Here is a tiny trained network, its code and every weight. The questions are about switching its units off for an input and a target symbol, where a switched-off unit gives its printed mean instead of its output.

import numpy as np


def w(rows, s, z=0):
    codes = np.array(rows[::2]) - 128.0
    scale = np.full(codes.shape[1], s)
    scale[-1] = z or s
    return codes * scale


def norm(h):
    return h / np.sqrt((h * h).mean(-1, keepdims=True) + 1e-5)


def f(y):
    return np.maximum(y, 0)


def softmax(a):
    e = np.exp(a - a.max(-1, keepdims=True))
    return e / e.sum(-1, keepdims=True)


def log_softmax(a):
    a = a - a.max(-1, keepdims=True)
    return a - np.log(np.exp(a).sum(-1, keepdims=True))


def net(x, mask):
    ids = ['αβδεζημξπσφψω'.index(c) for c in x.split()]
    T = len(ids)
    res = E[ids] + P[:T]
    u = 0
    for l in range(2):
        r = norm(res)
        for j in range(2):
            rows = slice(3 * j, 3 * j + 3)
            q, k, v = (r @ M[l][rows].T for M in (Q, K, V))
            z = softmax(np.where(np.tri(T) > 0, q @ k.T / 3**0.5, -1e9)) @ v
            o = O[l][rows]
            res = res + np.where(mask[u + j], z, o[:, -1]) @ o[:, :-1]
        u += 2
        y = f(norm(res) @ A[l][:, :-1].T + A[l][:, -1])
        res = res + np.where(mask[u : u + 16], y, B[l][:, -1]) @ B[l][:, :-1]
        u += 16
    return log_softmax(norm(res)[-1] @ U[:, :-1].T + U[:, -1])


Q, K, V, O, A, B = {}, {}, {}, {}, {}, {}
E = w([
[161,214,102,176,104],'α',
[108,107,168,117,102],'β',
[127,83,135,99,131],'δ',
[107,89,179,107,73],'ε',
[174,238,102,89,41],'ζ',
[129,189,219,3,134],'η',
[139,57,155,141,148],'μ',
[140,158,119,168,202],'ξ',
[83,66,179,175,108],'π',
[134,62,140,107,131],'σ',
[45,99,207,80,118],'φ',
[116,161,129,30,144],'ψ',
[140,70,163,127,153],'ω',
],0.013)
P = w([
[2,214,36,115,23],'0',
[194,54,110,96,106],'1',
[205,54,121,91,126],'2',
[213,67,131,91,140],'3',
[215,69,143,81,152],'4',
[232,80,153,97,168],'5',
[234,88,170,106,191],'6',
[245,86,175,104,197],'7',
[230,66,145,95,164],'8',
],0.0037)
Q[0] = w([
[167,188,180,69,128],'L0H1',
[180,120,168,97,158],'L0H1',
[66,90,160,182,138],'L0H1',
[226,12,62,63,150],'L0H2',
[62,111,168,119,79],'L0H2',
[101,72,158,98,129],'L0H2',
],0.011)
K[0] = w([
[159,189,128,115,220],'L0H1',
[82,156,105,92,170],'L0H1',
[112,73,138,182,91],'L0H1',
[11,157,26,101,108],'L0H2',
[92,52,179,146,119],'L0H2',
[46,97,130,154,143],'L0H2',
],0.011)
V[0] = w([
[147,155,162,159,26],'L0H1',
[95,15,122,196,124],'L0H1',
[66,124,90,186,49],'L0H1',
[227,75,239,90,38],'L0H2',
[221,253,150,210,172],'L0H2',
[136,198,123,45,124],'L0H2',
],0.0038)
O[0] = w([
[47,87,111,62,84,14],'L0H1',
[90,195,170,93,134,220],'L0H1',
[210,154,40,1,92,2],'L0H1',
[142,187,167,82,46,43],'L0H2',
[5,168,152,122,123,30],'L0H2',
[120,124,193,80,153,63],'L0H2',
],0.0045,0.00071)
A[0] = w([
[75,198,23,153,132,114],'L0N1',
[148,195,130,163,97,107],'L0N2',
[131,108,181,133,115,131],'L0N3',
[94,99,87,78,219,150],'L0N4',
[211,115,156,162,150,108],'L0N5',
[107,124,189,195,96,98],'L0N6',
[152,117,210,203,101,166],'L0N7',
[66,131,37,162,203,141],'L0N8',
[101,145,61,193,205,104],'L0N9',
[73,130,146,78,166,136],'L0N10',
[153,175,142,125,66,3],'L0N11',
[125,184,67,195,137,26],'L0N12',
[86,94,255,127,92,153],'L0N13',
[164,117,35,168,115,116],'L0N14',
[124,198,70,167,113,122],'L0N15',
[117,192,56,170,104,160],'L0N16',
],0.0085,0.0052)
B[0] = w([
[65,18,198,144,157,169],'L0N1',
[205,180,59,129,107,153],'L0N2',
[111,138,107,106,83,187],'L0N3',
[68,99,218,173,181,205],'L0N4',
[49,75,144,170,87,206],'L0N5',
[168,78,122,79,61,163],'L0N6',
[101,193,112,45,109,237],'L0N7',
[201,148,116,243,197,201],'L0N8',
[122,25,105,145,213,207],'L0N9',
[122,73,130,158,26,165],'L0N10',
[217,194,33,203,189,136],'L0N11',
[83,1,191,43,65,157],'L0N12',
[162,150,35,80,122,253],'L0N13',
[94,186,92,73,147,148],'L0N14',
[175,131,135,126,97,166],'L0N15',
[201,103,110,84,118,173],'L0N16',
],0.0064,0.0061)
Q[1] = w([
[149,234,65,135,63],'L1H1',
[154,83,78,115,182],'L1H1',
[124,179,29,59,25],'L1H1',
[91,73,172,192,191],'L1H2',
[91,8,167,77,131],'L1H2',
[68,107,220,211,117],'L1H2',
],0.013)
K[1] = w([
[162,163,249,147,130],'L1H1',
[175,145,70,107,119],'L1H1',
[126,179,180,168,122],'L1H1',
[91,67,110,127,105],'L1H2',
[41,147,115,132,108],'L1H2',
[140,73,86,135,66],'L1H2',
],0.017)
V[1] = w([
[170,132,232,72,70],'L1H1',
[144,211,91,70,242],'L1H1',
[197,95,89,180,23],'L1H1',
[188,175,74,53,179],'L1H2',
[170,32,11,187,82],'L1H2',
[255,209,115,170,141],'L1H2',
],0.0064)
O[1] = w([
[185,194,209,153,63,165],'L1H1',
[174,61,134,3,199,65],'L1H1',
[39,254,125,160,104,209],'L1H1',
[104,236,40,67,155,160],'L1H2',
[146,6,23,182,60,239],'L1H2',
[203,226,13,124,155,1],'L1H2',
],0.0061,0.0035)
A[1] = w([
[225,145,87,246,141,102],'L1N1',
[150,208,200,56,190,42],'L1N2',
[79,52,98,176,68,108],'L1N3',
[212,115,147,170,137,3],'L1N4',
[127,117,36,237,214,120],'L1N5',
[144,99,215,88,119,55],'L1N6',
[88,77,86,178,218,47],'L1N7',
[153,140,192,217,181,112],'L1N8',
[159,112,153,255,125,16],'L1N9',
[155,173,160,91,169,16],'L1N10',
[114,118,157,198,80,96],'L1N11',
[245,162,145,158,110,90],'L1N12',
[198,88,138,113,112,27],'L1N13',
[122,110,168,191,215,17],'L1N14',
[200,153,107,132,27,211],'L1N15',
[108,225,65,229,132,111],'L1N16',
],0.0089,0.0045)
B[1] = w([
[40,101,91,103,163,176],'L1N1',
[80,180,179,80,216,156],'L1N2',
[115,215,109,96,136,253],'L1N3',
[126,102,118,9,86,132],'L1N4',
[70,70,166,175,209,215],'L1N5',
[185,179,57,115,111,158],'L1N6',
[73,121,101,166,185,201],'L1N7',
[140,74,54,115,162,201],'L1N8',
[162,96,90,118,95,186],'L1N9',
[78,125,138,97,115,137],'L1N10',
[189,113,131,122,154,188],'L1N11',
[70,129,88,56,57,151],'L1N12',
[144,121,81,63,98,145],'L1N13',
[118,75,109,160,188,192],'L1N14',
[142,103,167,192,199,255],'L1N15',
[157,43,177,102,196,159],'L1N16',
],0.011,0.0065)
U = w([
[24,105,183,120,55,157],'α',
[156,175,124,155,155,110],'β',
[119,37,83,28,99,89],'δ',
[191,153,181,187,169,131],'ε',
[69,150,118,95,89,107],'ζ',
[96,174,193,46,194,113],'η',
[2,150,35,89,132,2],'μ',
[94,60,123,163,212,171],'ξ',
[88,181,52,191,55,183],'π',
[196,186,12,121,183,55],'σ',
[204,96,172,126,67,179],'φ',
[124,56,230,112,114,71],'ψ',
[183,122,157,213,78,199],'ω',
],0.013,0.0054)

Each question gives the input, a string of symbols that net reads in full, and the target symbol t.
The units are the heads (3 rows each of Q, K, V and O) and the neurons (one row each of A and B). Each row of codes is followed by its name. A weight is (code - 128) times the scale printed after its matrix; where a second scale follows, it is the last column's (O, A, B and U).
mask holds one flag per unit, layer by layer, with each layer's heads first. A switched-off unit (its flag False) gives its mean, the last column of its rows in O or B, instead of its output. The means were averaged over made-up inputs and are rounded, as every weight is.
A unit's drop is (log p(t) with every unit on - log p(t) with that unit switched off) / (log p(t) with every unit on - log p(t) with every unit switched off).
top k neurons: the k neurons with the biggest drops, biggest first
k most important neurons of layer l: the k neurons of layer l with the biggest drops, biggest first
heads that matter: for each layer, one digit per head in row order, 1 if its drop is at least 0.15 and else 0, layers parted by /
input α ξ ξ ξ φ π π ξ φ, target δ: heads that matter	00 / 10
input φ μ β ξ ξ ψ, target φ: top 3 neurons	(L0N10 L0N7 L1N5)
input η ξ π ω, target η: heads that matter	01 / 01
input μ π β φ, target α: 2 most important neurons of layer 0	(L0N8 L0N10)
input δ π δ δ ψ π α, target φ: heads that matter	10 / 01
input ψ π ξ ζ β ξ φ σ, target ψ: heads that matter	00 / 01
input μ σ μ ξ η α δ η δ, target μ: top 3 neurons	(L0N14 L0N4 L1N3)
input ω φ δ μ, target ω: top 2 neurons	(L0N13 L0N8)
input β ξ μ π ξ η η β, target η: top 2 neurons	(L0N9 L1N2)
input η η α, target η: heads that matter	00 / 01
input π μ ξ ε ξ η α δ, target π: top 3 neurons	(L0N8 L1N3 L0N9)
input σ ε ω σ ω ζ ξ ω, target σ: top neuron	(L0N8)
input π δ ω, target π: 2 most important neurons of layer 1	(L1N3 L1N5)
input μ ψ η μ μ μ ξ μ μ, target μ: heads that matter	11 / 00
input δ ξ π μ α μ, target δ: heads that matter	01 / 10
input ξ δ δ δ μ α ε α, target δ: 2 most important neurons of layer 0	(L0N12 L0N2)
input ξ μ ε μ ζ α β π, target σ: heads that matter	00 / 01
input ε ψ α ψ π δ μ ω, target ε: heads that matter	01 / 10
input ξ ξ ξ ψ α ε μ ζ β, target σ: top 3 neurons	(L0N13 L0N10 L0N7)
input μ η π, target η: heads that matter	00 / 11
input π δ ζ μ ξ ε π μ μ, target π: top 3 neurons	(L0N8 L1N3 L0N5)
input μ ξ ξ π ω σ ψ ω, target μ: top 2 neurons	(L0N14 L0N5)
input ε ξ ζ σ, target ε: heads that matter	01 / 10
input η ε δ π π π δ, target η: heads that matter	01 / 01
input μ ψ β μ ψ ψ μ ω, target μ: top 4 neurons	(L0N14 L0N5 L0N4 L0N7)
input φ σ π, target π: 3 most important neurons of layer 0	(L0N7 L0N13 L0N10)
input α α μ φ, target α: top neuron	(L0N1)
